Here is a tiny trained network, its code and every weight. The questions are about switching its units off for an input and a target symbol, where a switched-off unit gives its printed mean instead of its output.

import numpy as np


def w(rows, s, z=0):
    codes = np.array(rows[::2]) - 128.0
    scale = np.full(codes.shape[1], s)
    scale[-1] = z or s
    return codes * scale


def norm(h):
    return h / np.sqrt((h * h).mean(-1, keepdims=True) + 1e-5)


def f(y):
    return np.maximum(y, 0)


def softmax(a):
    e = np.exp(a - a.max(-1, keepdims=True))
    return e / e.sum(-1, keepdims=True)


def log_softmax(a):
    a = a - a.max(-1, keepdims=True)
    return a - np.log(np.exp(a).sum(-1, keepdims=True))


def net(x, mask):
    ids = ['Ψαγεζηλξω'.index(c) for c in x.split()]
    T = len(ids)
    res = E[ids] + P[:T]
    u = 0
    for l in range(2):
        r = norm(res)
        for j in range(3):
            rows = slice(3 * j, 3 * j + 3)
            q, k, v = (r @ M[l][rows].T for M in (Q, K, V))
            z = softmax(np.where(np.tri(T) > 0, q @ k.T / 3**0.5, -1e9)) @ v
            o = O[l][rows]
            res = res + np.where(mask[u + j], z, o[:, -1]) @ o[:, :-1]
        u += 3
        y = f(norm(res) @ A[l][:, :-1].T + A[l][:, -1])
        res = res + np.where(mask[u : u + 12], y, B[l][:, -1]) @ B[l][:, :-1]
        u += 12
    return log_softmax(norm(res)[-1] @ U[:, :-1].T + U[:, -1])


Q, K, V, O, A, B = {}, {}, {}, {}, {}, {}
E = w([
[131,112,63,52,185,141,140,183],'Ψ',
[234,79,204,207,227,112,165,192],'α',
[114,116,39,160,142,111,144,214],'γ',
[120,118,121,209,97,194,210,109],'ε',
[86,152,144,185,104,172,133,129],'ζ',
[73,205,173,96,109,165,105,192],'η',
[72,150,5,109,103,118,128,164],'λ',
[119,119,146,138,117,213,182,131],'ξ',
[83,235,152,98,13,93,183,193],'ω',
],0.016)
P = w([
[212,200,140,105,122,148,81,100],'0',
[176,114,86,148,42,188,124,233],'1',
[160,110,73,137,75,163,94,166],'2',
[142,107,84,140,80,161,107,150],'3',
[128,104,96,139,90,154,112,140],'4',
[117,99,105,140,100,149,121,133],'5',
[106,99,115,128,106,142,126,124],'6',
[95,103,126,125,115,134,135,120],'7',
[82,101,134,122,119,128,144,113],'8',
[70,99,147,117,132,122,152,110],'9',
[58,105,158,112,142,111,156,106],'10',
[48,108,163,109,157,103,157,88],'11',
[37,111,184,100,166,87,172,78],'12',
[3,111,169,124,166,85,176,60],'13',
],0.013)
Q[0] = w([
[163,121,121,105,150,146,105,153],'0.h0',
[79,103,152,135,173,101,187,150],'0.h0',
[126,137,99,147,143,132,192,255],'0.h0',
[116,143,118,88,105,157,176,82],'0.h1',
[130,140,120,135,94,130,81,31],'0.h1',
[138,124,186,185,71,189,128,69],'0.h1',
[132,118,196,72,130,168,109,100],'0.h2',
[126,82,126,124,70,99,173,167],'0.h2',
[101,119,58,156,96,179,134,71],'0.h2',
],0.0093)
K[0] = w([
[101,125,99,155,133,144,123,170],'0.h0',
[111,129,142,129,171,19,152,62],'0.h0',
[2,19,174,115,142,37,172,123],'0.h0',
[94,130,191,139,186,138,81,144],'0.h1',
[194,176,103,189,142,216,21,96],'0.h1',
[220,184,149,88,88,224,130,234],'0.h1',
[140,202,110,116,169,160,89,128],'0.h2',
[171,158,125,157,181,130,161,104],'0.h2',
[176,151,44,133,76,137,110,164],'0.h2',
],0.0066)
V[0] = w([
[88,204,81,83,157,90,109,219],'0.h0',
[164,129,175,3,151,180,99,10],'0.h0',
[182,189,97,152,115,113,122,128],'0.h0',
[181,108,150,115,122,103,62,173],'0.h1',
[158,205,100,169,157,158,174,172],'0.h1',
[106,156,32,161,84,89,124,42],'0.h1',
[152,93,88,102,45,161,112,179],'0.h2',
[129,113,137,70,133,166,147,125],'0.h2',
[171,151,83,131,59,71,65,75],'0.h2',
],0.0054)
O[0] = w([
[114,58,150,167,105,143,169,154,178],'0.h0',
[189,215,137,142,61,2,111,162,3],'0.h0',
[228,143,118,141,159,196,79,239,137],'0.h0',
[135,167,157,132,107,119,166,197,136],'0.h1',
[99,214,159,93,71,165,142,163,202],'0.h1',
[110,104,51,175,191,122,79,162,89],'0.h1',
[71,108,143,146,54,137,86,158,194],'0.h2',
[115,81,134,117,115,145,97,87,128],'0.h2',
[197,88,209,78,115,63,199,178,78],'0.h2',
],0.0054,0.0059)
A[0] = w([
[85,82,47,220,163,103,104,162,4],'0.n0',
[107,104,174,87,152,162,120,149,35],'0.n1',
[100,210,72,91,137,168,105,223,141],'0.n2',
[163,57,172,131,216,166,89,133,131],'0.n3',
[68,222,103,138,191,108,3,72,82],'0.n4',
[117,117,118,78,229,47,97,171,89],'0.n5',
[85,175,199,103,97,62,187,206,63],'0.n6',
[169,150,213,195,153,71,101,214,76],'0.n7',
[141,69,7,170,102,121,137,127,117],'0.n8',
[113,90,164,157,192,60,157,90,72],'0.n9',
[81,25,6,70,139,90,150,171,189],'0.n10',
[229,162,234,176,213,176,136,99,216],'0.n11',
],0.0058,0.0023)
B[0] = w([
[147,108,164,72,89,42,119,118,178],'0.n0',
[141,83,79,170,130,124,141,100,161],'0.n1',
[128,39,76,120,135,131,176,102,254],'0.n2',
[44,121,62,103,69,124,150,162,207],'0.n3',
[161,82,146,157,92,90,132,135,142],'0.n4',
[127,115,174,108,105,135,171,61,151],'0.n5',
[107,35,96,148,130,195,77,71,203],'0.n6',
[154,2,146,154,151,88,114,144,186],'0.n7',
[166,189,222,121,129,81,172,174,187],'0.n8',
[83,142,138,133,127,87,90,128,167],'0.n9',
[151,137,162,116,237,85,211,186,236],'0.n10',
[58,66,50,114,167,98,92,161,240],'0.n11',
],0.0065,0.005)
Q[1] = w([
[121,99,146,96,142,98,138,159],'1.h0',
[62,147,149,154,54,218,143,46],'1.h0',
[99,88,123,184,248,105,137,157],'1.h0',
[101,80,152,93,57,189,99,113],'1.h1',
[183,182,128,159,64,186,159,94],'1.h1',
[96,118,172,173,96,196,92,83],'1.h1',
[59,57,121,165,224,51,119,130],'1.h2',
[157,111,119,153,166,83,97,153],'1.h2',
[120,146,203,164,59,196,171,115],'1.h2',
],0.014)
K[1] = w([
[47,137,169,139,139,124,101,87],'1.h0',
[242,184,100,150,132,128,106,150],'1.h0',
[44,116,193,95,165,64,211,68],'1.h0',
[179,160,18,104,82,218,124,170],'1.h1',
[229,144,119,127,112,174,53,183],'1.h1',
[254,201,72,75,83,153,108,208],'1.h1',
[58,119,170,104,159,66,164,44],'1.h2',
[6,124,101,95,166,184,215,67],'1.h2',
[247,199,98,90,93,103,73,223],'1.h2',
],0.0099)
V[1] = w([
[86,197,117,102,69,160,141,105],'1.h0',
[144,139,58,139,148,203,94,148],'1.h0',
[122,174,99,102,117,65,58,87],'1.h0',
[163,157,162,110,105,156,181,115],'1.h1',
[126,121,112,187,106,173,151,95],'1.h1',
[136,60,181,106,101,78,17,154],'1.h1',
[68,97,156,181,141,100,41,155],'1.h2',
[110,89,136,2,193,152,76,139],'1.h2',
[197,114,56,159,139,61,133,138],'1.h2',
],0.012)
O[1] = w([
[163,106,216,142,140,166,97,175,42],'1.h0',
[188,214,202,153,149,82,205,131,193],'1.h0',
[54,110,130,134,191,132,189,239,1],'1.h0',
[62,70,81,163,73,182,170,131,114],'1.h1',
[107,130,133,127,150,119,222,87,119],'1.h1',
[48,180,178,46,173,93,43,134,118],'1.h1',
[221,254,116,125,150,211,243,139,116],'1.h2',
[168,189,127,254,91,82,144,185,204],'1.h2',
[37,99,91,129,228,80,155,111,172],'1.h2',
],0.0094,0.0099)
A[1] = w([
[122,93,148,170,2,101,100,74,82],'1.n0',
[53,98,147,124,115,105,170,69,164],'1.n1',
[167,102,39,63,157,119,185,105,154],'1.n2',
[124,57,198,119,125,157,102,251,157],'1.n3',
[189,189,203,109,110,161,201,127,61],'1.n4',
[149,123,175,70,76,149,151,2,161],'1.n5',
[145,124,162,16,78,241,65,102,76],'1.n6',
[19,233,196,174,64,149,97,160,90],'1.n7',
[75,23,125,6,102,213,112,52,43],'1.n8',
[143,110,171,88,54,180,147,43,195],'1.n9',
[117,248,143,48,224,49,161,168,1],'1.n10',
[205,67,136,105,176,132,123,191,186],'1.n11',
],0.0097,0.0029)
B[1] = w([
[126,174,166,84,171,76,82,53,234],'1.n0',
[182,170,144,148,90,126,145,193,219],'1.n1',
[108,176,127,114,149,182,108,131,254],'1.n2',
[73,160,187,118,149,133,193,44,189],'1.n3',
[206,109,135,157,121,70,135,193,184],'1.n4',
[116,130,100,91,89,132,28,189,199],'1.n5',
[186,140,24,136,138,162,117,159,163],'1.n6',
[142,95,25,92,210,227,102,201,198],'1.n7',
[189,7,109,144,111,104,251,63,178],'1.n8',
[93,145,130,96,138,148,73,159,205],'1.n9',
[167,89,172,58,223,81,171,98,212],'1.n10',
[37,121,179,161,115,180,146,155,205],'1.n11',
],0.012,0.0072)
U = w([
[130,65,138,186,113,2,108,95,109],'Ψ',
[152,129,159,76,233,97,150,122,102],'α',
[131,189,75,190,137,184,140,64,116],'γ',
[160,28,107,95,126,169,104,113,221],'ε',
[162,137,134,113,157,206,61,227,79],'ζ',
[209,112,202,181,88,98,142,175,160],'η',
[55,48,89,187,196,128,95,230,2],'λ',
[126,173,184,106,95,126,26,81,171],'ξ',
[55,115,229,136,148,175,127,123,166],'ω',
],0.0089,0.002)

Each question gives the input, a string of symbols that net reads in full, and the target symbol t.
The units are the heads (3 rows each of Q, K, V and O) and the neurons (one row each of A and B). Each row of codes is followed by its name. A weight is (code - 128) times the scale printed after its matrix; where a second scale follows, it is the last column's (O, A, B and U).
mask holds one flag per unit, layer by layer, with each layer's heads first. A switched-off unit (its flag False) gives its mean, the last column of its rows in O or B, instead of its output. The means were averaged over made-up inputs and are rounded, as every weight is.
A unit's drop is (log p(t) with every unit on - log p(t) with that unit switched off) / (log p(t) with every unit on - log p(t) with every unit switched off).
most important unit: the unit with the biggest drop
k most important neurons: the k neurons with the biggest drops, biggest first
k most important neurons of layer l: the k neurons of layer l with the biggest drops, biggest first
which heads matter: for each layer, one digit per head in row order, 1 if its drop is at least 0.15 and else 0, layers parted by /
input ε ε Ψ η ω γ ξ Ψ, target ξ: most important neuron of layer 0 => [0.n11]
input ω ε α, target ε: which heads matter => 100 / 101
input γ ε ε ζ η η Ψ ω ω ω ζ Ψ ε γ, target ε: which heads matter => 000 / 101
input ζ ζ α, target ζ: which heads matter => 110 / 101
input η ω η α γ α, target γ: which heads matter => 100 / 101
input γ ζ ω ξ, target ξ: which heads matter => 000 / 100
input ξ η ξ α Ψ α ζ ω α ω ω α, target ω: 2 most important neurons of layer 1 => [1.n3; 1.n11]
input λ α η, target Ψ: which heads matter => 101 / 001
input ξ α ε ω ε Ψ λ ξ η η ξ ω, target ω: which heads matter => 110 / 111
input Ψ α ε η α Ψ η η α, target η: 2 most important neurons of layer 0 => [0.n2; 0.n7]
input λ γ ω ω ε α ε ω, target Ψ: which heads matter => 101 / 001
input α ξ α, target ξ: which heads matter => 010 / 101
input γ α ξ α γ ε η γ, target η: which heads matter => 000 / 001
input η α λ λ ζ α ε α, target ε: which heads matter => 000 / 101
input ω ε Ψ α α α α α α λ, target α: most important unit => 0.n10
input ω γ λ Ψ α ξ, target ε: 2 most important neurons => [1.n8; 1.n6]
input ω λ η Ψ ζ α, target ζ: which heads matter => 000 / 101
input α γ ξ ω η Ψ α ω ω α, target ω: 2 most important neurons of layer 0 => [0.n11; 0.n7]
input ξ ε η, target ω: which heads matter => 100 / 101
input ζ α ξ ζ ζ η, target α: most important unit => 0.h0
input η ε α Ψ, target α: 3 most important neurons => [0.n10; 0.n11; 0.n7]
input η Ψ γ η ω λ η ζ η, target ζ: which heads matter => 100 / 001
input α α η, target γ: 2 most important neurons of layer 0 => [0.n11; 0.n2]
input α η η Ψ Ψ, target Ψ: 2 most important neurons of layer 0 => [0.n10; 0.n11]
input ζ ω ε, target α: 2 most important neurons of layer 0 => [0.n11; 0.n7]
input η ε λ λ α ω λ α Ψ γ, target Ψ: 2 most important neurons of layer 0 => [0.n5; 0.n11]
input γ ζ ω η λ, target η: 2 most important neurons => [0.n10; 0.n8]
input η ξ α ξ α η γ λ λ ω ζ, target ζ: most important unit => 1.n7
